Here is a tiny trained network, its code and every weight. The questions are about switching its units off for an input and a target symbol, where a switched-off unit gives its printed mean instead of its output.

import numpy as np


def w(rows, s, z=0):
    codes = np.array(rows[::2]) - 128.0
    scale = np.full(codes.shape[1], s)
    scale[-1] = z or s
    return codes * scale


def f(y):
    return np.maximum(y, 0)


def softmax(a):
    e = np.exp(a - a.max(-1, keepdims=True))
    return e / e.sum(-1, keepdims=True)


def log_softmax(a):
    a = a - a.max(-1, keepdims=True)
    return a - np.log(np.exp(a).sum(-1, keepdims=True))


def net(x, mask):
    ids = ['αβγεθλμξψ'.index(c) for c in x.split()]
    T = len(ids)
    res = E[ids] + P[:T]
    u = 0
    for l in range(2):
        r = res
        for j in range(2):
            rows = slice(3 * j, 3 * j + 3)
            q, k, v = (r @ M[l][rows].T for M in (Q, K, V))
            z = softmax(np.where(np.tri(T) > 0, q @ k.T / 3**0.5, -1e9)) @ v
            o = O[l][rows]
            res = res + np.where(mask[u + j], z, o[:, -1]) @ o[:, :-1]
        u += 2
        y = f(res @ A[l][:, :-1].T + A[l][:, -1])
        res = res + np.where(mask[u : u + 8], y, B[l][:, -1]) @ B[l][:, :-1]
        u += 8
    return log_softmax(res[-1] @ U[:, :-1].T + U[:, -1])


Q, K, V, O, A, B = {}, {}, {}, {}, {}, {}
E = w([
[113,92,179,132,132,166,151],'α',
[121,89,6,189,88,45,138],'β',
[170,61,184,207,180,142,48],'γ',
[121,53,94,150,102,99,146],'ε',
[119,154,150,215,110,125,41],'θ',
[137,101,112,107,181,42,51],'λ',
[181,151,44,59,92,241,82],'μ',
[173,143,72,90,233,161,59],'ξ',
[61,229,90,234,146,213,150],'ψ',
],0.015)
P = w([
[218,209,170,151,184,109,169],'0',
[175,161,125,142,163,156,149],'1',
[128,143,111,114,143,165,111],'2',
[83,124,102,95,123,170,90],'3',
[36,103,104,94,118,172,75],'4',
[5,75,123,104,121,179,54],'5',
],0.011)
Q[0] = w([
[20,104,12,164,254,188,44],'L0H0',
[134,185,59,97,212,206,130],'L0H0',
[188,186,115,106,165,28,161],'L0H0',
[189,102,161,144,118,167,75],'L0H1',
[188,152,151,60,108,109,167],'L0H1',
[202,172,173,138,70,76,212],'L0H1',
],0.0073)
K[0] = w([
[3,10,125,105,52,216,23],'L0H0',
[78,17,169,111,65,85,9],'L0H0',
[214,139,190,141,81,164,176],'L0H0',
[34,140,137,147,135,112,211],'L0H1',
[228,152,196,167,72,115,161],'L0H1',
[236,186,128,140,176,75,192],'L0H1',
],0.0069)
V[0] = w([
[107,98,88,164,78,65,106],'L0H0',
[151,136,38,130,118,2,164],'L0H0',
[111,98,251,161,148,19,115],'L0H0',
[157,144,41,119,81,115,136],'L0H1',
[99,38,79,162,100,100,42],'L0H1',
[30,141,15,193,107,127,198],'L0H1',
],0.0067)
O[0] = w([
[158,185,154,88,161,199,167,68],'L0H0',
[184,85,174,148,233,235,172,48],'L0H0',
[156,160,9,37,108,204,189,2],'L0H0',
[88,129,231,149,187,146,79,123],'L0H1',
[64,160,153,145,205,253,210,129],'L0H1',
[195,215,211,10,224,69,176,148],'L0H1',
],0.0053,0.0043)
A[0] = w([
[105,125,249,109,127,88,58,121],'L0N0',
[154,184,32,143,181,91,146,111],'L0N1',
[136,57,171,45,113,129,98,117],'L0N2',
[149,2,145,66,135,120,186,254],'L0N3',
[132,108,163,164,122,191,60,99],'L0N4',
[146,83,122,142,44,100,188,136],'L0N5',
[158,127,144,107,96,147,88,50],'L0N6',
[113,195,94,187,146,132,202,113],'L0N7',
],0.0076,0.0044)
B[0] = w([
[120,103,133,187,192,93,184,238],'L0N0',
[156,100,140,80,110,155,82,250],'L0N1',
[115,103,156,154,123,173,137,170],'L0N2',
[87,102,226,248,133,133,30,193],'L0N3',
[131,152,66,171,189,113,210,253],'L0N4',
[143,159,207,83,95,152,149,145],'L0N5',
[163,2,93,149,90,81,151,133],'L0N6',
[124,122,134,140,118,150,49,212],'L0N7',
],0.0081,0.004)
Q[1] = w([
[110,139,77,130,152,155,80],'L1H0',
[125,139,162,2,94,63,151],'L1H0',
[41,143,99,147,114,132,107],'L1H0',
[121,165,155,45,113,160,177],'L1H1',
[220,168,124,95,95,81,167],'L1H1',
[126,149,102,161,72,184,199],'L1H1',
],0.0092)
K[1] = w([
[41,50,147,104,116,141,175],'L1H0',
[193,180,123,208,89,196,144],'L1H0',
[32,105,98,109,174,175,132],'L1H0',
[140,63,175,152,102,92,247],'L1H1',
[254,104,182,165,55,143,105],'L1H1',
[223,26,127,65,152,96,112],'L1H1',
],0.0073)
V[1] = w([
[76,138,227,150,87,193,166],'L1H0',
[180,143,58,64,142,131,150],'L1H0',
[107,94,155,216,41,172,129],'L1H0',
[202,16,118,164,123,127,176],'L1H1',
[97,166,201,183,49,202,205],'L1H1',
[159,2,180,11,137,110,125],'L1H1',
],0.0071)
O[1] = w([
[192,93,58,128,158,88,110,51],'L1H0',
[24,125,234,93,148,104,68,82],'L1H0',
[185,177,74,120,171,81,208,117],'L1H0',
[22,169,48,144,194,112,194,73],'L1H1',
[131,254,154,139,98,47,88,25],'L1H1',
[75,58,107,94,211,107,95,2],'L1H1',
],0.0079,0.0084)
A[1] = w([
[171,203,190,72,46,2,131,228],'L1N0',
[130,121,115,148,142,201,159,46],'L1N1',
[70,91,39,164,196,104,132,255],'L1N2',
[122,126,86,155,111,128,34,174],'L1N3',
[27,193,28,125,129,189,167,50],'L1N4',
[73,149,206,161,136,197,174,136],'L1N5',
[154,162,67,23,112,211,4,201],'L1N6',
[187,149,202,182,251,74,178,214],'L1N7',
],0.0071,0.003)
B[1] = w([
[142,32,117,60,169,101,94,219],'L1N0',
[122,115,136,78,137,162,147,207],'L1N1',
[81,94,148,129,150,69,202,254],'L1N2',
[106,86,108,174,111,115,154,215],'L1N3',
[153,130,182,75,74,132,125,174],'L1N4',
[152,37,110,142,184,156,72,230],'L1N5',
[146,102,143,159,87,150,189,244],'L1N6',
[92,255,183,64,108,126,141,208],'L1N7',
],0.0098,0.0076)
U = w([
[161,120,53,134,112,77,137,183],'α',
[98,169,178,87,166,156,118,35],'β',
[48,136,174,103,1,100,192,108],'γ',
[148,165,138,109,134,138,190,101],'ε',
[169,136,173,136,83,148,105,253],'θ',
[119,101,133,111,141,167,162,130],'λ',
[99,159,184,163,129,73,162,89],'μ',
[79,95,143,176,130,113,96,130],'ξ',
[155,99,182,63,110,73,112,98],'ψ',
],0.0093,0.0041)

Each question gives the input, a string of symbols that net reads in full, and the target symbol t.
The units are the heads (3 rows each of Q, K, V and O) and the neurons (one row each of A and B). Each row of codes is followed by its name. A weight is (code - 128) times the scale printed after its matrix; where a second scale follows, it is the last column's (O, A, B and U).
mask holds one flag per unit, layer by layer, with each layer's heads first. A switched-off unit (its flag False) gives its mean, the last column of its rows in O or B, instead of its output. The means were averaged over made-up inputs and are rounded, as every weight is.
A unit's drop is (log p(t) with every unit on - log p(t) with that unit switched off) / (log p(t) with every unit on - log p(t) with every unit switched off).
The circuit of an input: a set's keep is (log p(t) with only the set's units on - log p(t) with every unit switched off) / (log p(t) with every unit on - log p(t) with every unit switched off). Starting from the 12 units with the biggest drops (on a tie, the unit counted first), units are removed one at a time, each time the one whose removal leaves the highest keep (on an exact tie, the one counted first), for as long as the keep stays at least 0.8.
units of the circuit, in order: the units of the circuit, biggest drop first
top k neurons: the k neurons with the biggest drops, biggest first
heads that matter: for each layer, one digit per head in row order, 1 if its drop is at least 0.15 and else 0, layers parted by /
input ε ξ ε α ε ψ, target ε: heads that matter	10 / 10
input λ ψ β ξ, target β: units of the circuit, in order	(L0H0 L0H1 L1N7)
input ξ ξ ψ β α, target θ: heads that matter	00 / 01
input θ ψ ε, target ψ: heads that matter	00 / 01
input γ ψ ε, target ψ: heads that matter	00 / 11
input ψ μ ε ψ ξ λ, target θ: units of the circuit, in order	(L1H1)
input γ α θ, target α: units of the circuit, in order	(L1H0 L0H1)
input ψ ψ ξ, target ψ: units of the circuit, in order	(L1H1 L1N0)
input β ψ ξ α α λ, target α: top 2 neurons	(L0N3 L1N7)
input ε ψ ξ ξ, target ξ: units of the circuit, in order	(L0H0 L1H0)
input λ λ ξ ξ ψ α, target ψ: top 2 neurons	(L1N0 L1N6)
input ξ ψ ξ, target ψ: units of the circuit, in order	(L1N0 L1H1)
input ξ λ λ, target λ: units of the circuit, in order	(L0H0 L1H1)
input β ε ψ ε, target θ: heads that matter	01 / 01
input μ θ ξ λ, target λ: units of the circuit, in order	(L0H1 L1H1)
input ξ μ ξ ξ μ γ, target λ: top neuron	(L1N1)
input ξ ξ ξ α, target ξ: units of the circuit, in order	(L0N3 L1N5)
input α ξ ψ α β γ, target ε: heads that matter	11 / 10
input ψ α ξ μ ψ, target μ: units of the circuit, in order	(L0H0 L0N0 L0H1)
input ψ β β ψ ψ, target θ: units of the circuit, in order	(L1H1 L1N2)
input ξ α ε α γ, target α: units of the circuit, in order	(L1H0 L0N3)
input ξ γ μ λ, target μ: top 3 neurons	(L0N0 L1N2 L1N7)
input α ξ ε, target ξ: heads that matter	00 / 01
input ξ ψ ξ ξ γ ξ, target γ: top neuron	(L1N6)
input ξ ψ α θ, target α: heads that matter	10 / 10
